Below is a small trained network, with its code and all its weights. Each question gives an input and a class and asks what happens when units are switched off, that is, made to give their printed mean instead of their output.

import numpy as np


def w(rows, s, z=0):
    codes = np.array(rows[::2]) - 128.0
    scale = np.full(codes.shape[1], s)
    scale[-1] = z or s
    return codes * scale


def norm(h):
    return h / np.sqrt((h * h).mean(-1, keepdims=True) + 1e-5)


def f(y):
    return np.maximum(y, 0)


def log_softmax(a):
    a = a - a.max(-1, keepdims=True)
    return a - np.log(np.exp(a).sum(-1, keepdims=True))


def net(x, mask):
    res = np.array(x, float).reshape(1, 4) / 4 @ E
    u = 0
    for l in range(4):
        y = f(norm(res) @ A[l][:, :-1].T + A[l][:, -1])
        res = res + np.where(mask[u : u + 4], y, B[l][:, -1]) @ B[l][:, :-1]
        u += 4
    return log_softmax(norm(res)[-1] @ U[:, :-1].T + U[:, -1])


A, B = {}, {}
E = w([
[69,136,254,36,74,192,172,85],'x0',
[182,83,97,124,148,198,202,93],'x1',
[142,91,171,153,106,65,156,49],'x2',
[103,80,115,82,104,221,186,93],'x3',
],0.0077)
A[0] = w([
[145,157,89,155,154,123,86,163,6],'L0N0',
[141,164,39,173,142,124,79,180,146],'L0N1',
[86,108,114,94,130,246,131,86,153],'L0N2',
[158,146,40,165,191,116,118,234,185],'L0N3',
],0.014,0.0013)
B[0] = w([
[111,37,102,158,170,99,140,105,186],'L0N0',
[173,128,114,119,244,183,146,208,227],'L0N1',
[63,78,121,125,92,130,165,41,213],'L0N2',
[167,181,105,130,247,160,64,232,249],'L0N3',
],0.011,0.016)
A[1] = w([
[110,115,102,36,65,222,198,88,98],'L1N0',
[53,90,154,94,100,199,173,89,96],'L1N1',
[138,158,238,178,139,17,128,67,251],'L1N2',
[129,118,187,143,251,118,172,54,222],'L1N3',
],0.011,0.0018)
B[1] = w([
[33,116,140,192,137,203,177,87,243],'L1N0',
[50,107,67,128,95,208,147,150,251],'L1N1',
[254,146,150,130,82,42,111,88,187],'L1N2',
[95,170,134,78,69,143,58,171,236],'L1N3',
],0.011)
A[2] = w([
[190,102,169,136,120,37,157,121,150],'L2N0',
[140,97,46,215,221,91,91,158,246],'L2N1',
[129,166,88,79,147,76,251,135,45],'L2N2',
[192,140,49,218,246,108,171,187,87],'L2N3',
],0.011,0.0012)
B[2] = w([
[89,255,148,82,100,108,51,106,149],'L2N0',
[90,132,71,88,163,69,188,241,234],'L2N1',
[174,79,141,109,148,117,150,103,128],'L2N2',
[155,167,156,55,206,146,81,215,254],'L2N3',
],0.0099,0.015)
A[3] = w([
[2,76,208,116,87,188,212,42,134],'L3N0',
[114,116,153,79,60,238,128,98,142],'L3N1',
[198,138,33,105,216,163,87,184,148],'L3N2',
[134,159,154,60,57,85,129,159,253],'L3N3',
],0.0095,0.0017)
B[3] = w([
[58,92,184,146,157,165,206,101,248],'L3N0',
[83,134,94,195,133,119,93,71,194],'L3N1',
[195,3,110,189,97,108,155,166,242],'L3N2',
[187,122,108,127,108,138,156,60,152],'L3N3',
],0.011,0.015)
U = w([
[234,224,182,116,33,58,47,8,4],'0',
[213,98,90,123,229,139,83,254,206],'1',
[5,78,157,176,94,235,184,14,135],'2',
],0.0074,0.0016)

Each question gives the input, the list of numbers given to net, and the class t.
The units are the neurons (one row each of A and B). Each row of codes is followed by its name. A weight is (code - 128) times the scale printed after its matrix; where a second scale follows, it is the last column's (A, B and U).
mask holds one flag per neuron, layer by layer. A switched-off neuron (its flag False) gives its mean, the last column of its row in B, instead of its output. The means were averaged over made-up inputs and are rounded, as every weight is.
A unit's drop is (log p(t) with every unit on - log p(t) with that unit switched off) / (log p(t) with every unit on - log p(t) with every unit switched off).
k most important neurons: the k neurons with the biggest drops, biggest first
top k neurons in layer l: the k neurons of layer l with the biggest drops, biggest first
drop of u: that unit's drop, to one decimal
input [7,-1,3,-4], class 0: most important neuron	(L1N2)
input [2,4,2,-5], class 0: top 3 neurons in layer 0	(L0N3, L0N2, L0N1)
input [4,4,-1,-7], class 0: 3 most important neurons	(L0N3, L0N2, L0N1)
input [-3,1,0,5], class 2: 3 most important neurons	(L0N2, L0N1, L2N3)
input [0,-3,2,-3], class 0: 3 most important neurons	(L0N3, L0N1, L1N0)
input [0,0,8,2], class 0: 3 most important neurons	(L0N2, L1N2, L0N3)
input [-2,1,8,-7], class 0: 3 most important neurons	(L0N3, L0N1, L1N2)
input [3,4,6,-5], class 0: top 2 neurons in layer 0	(L0N2, L0N3)
input [-4,-5,8,1], class 0: 2 most important neurons	(L0N3, L0N1)
input [8,-6,2,-5], class 0: drop of L0N2	0.1
input [1,2,6,-1], class 0: drop of L0N2	0.7
input [-1,4,7,-3], class 0: drop of L0N3	0.7
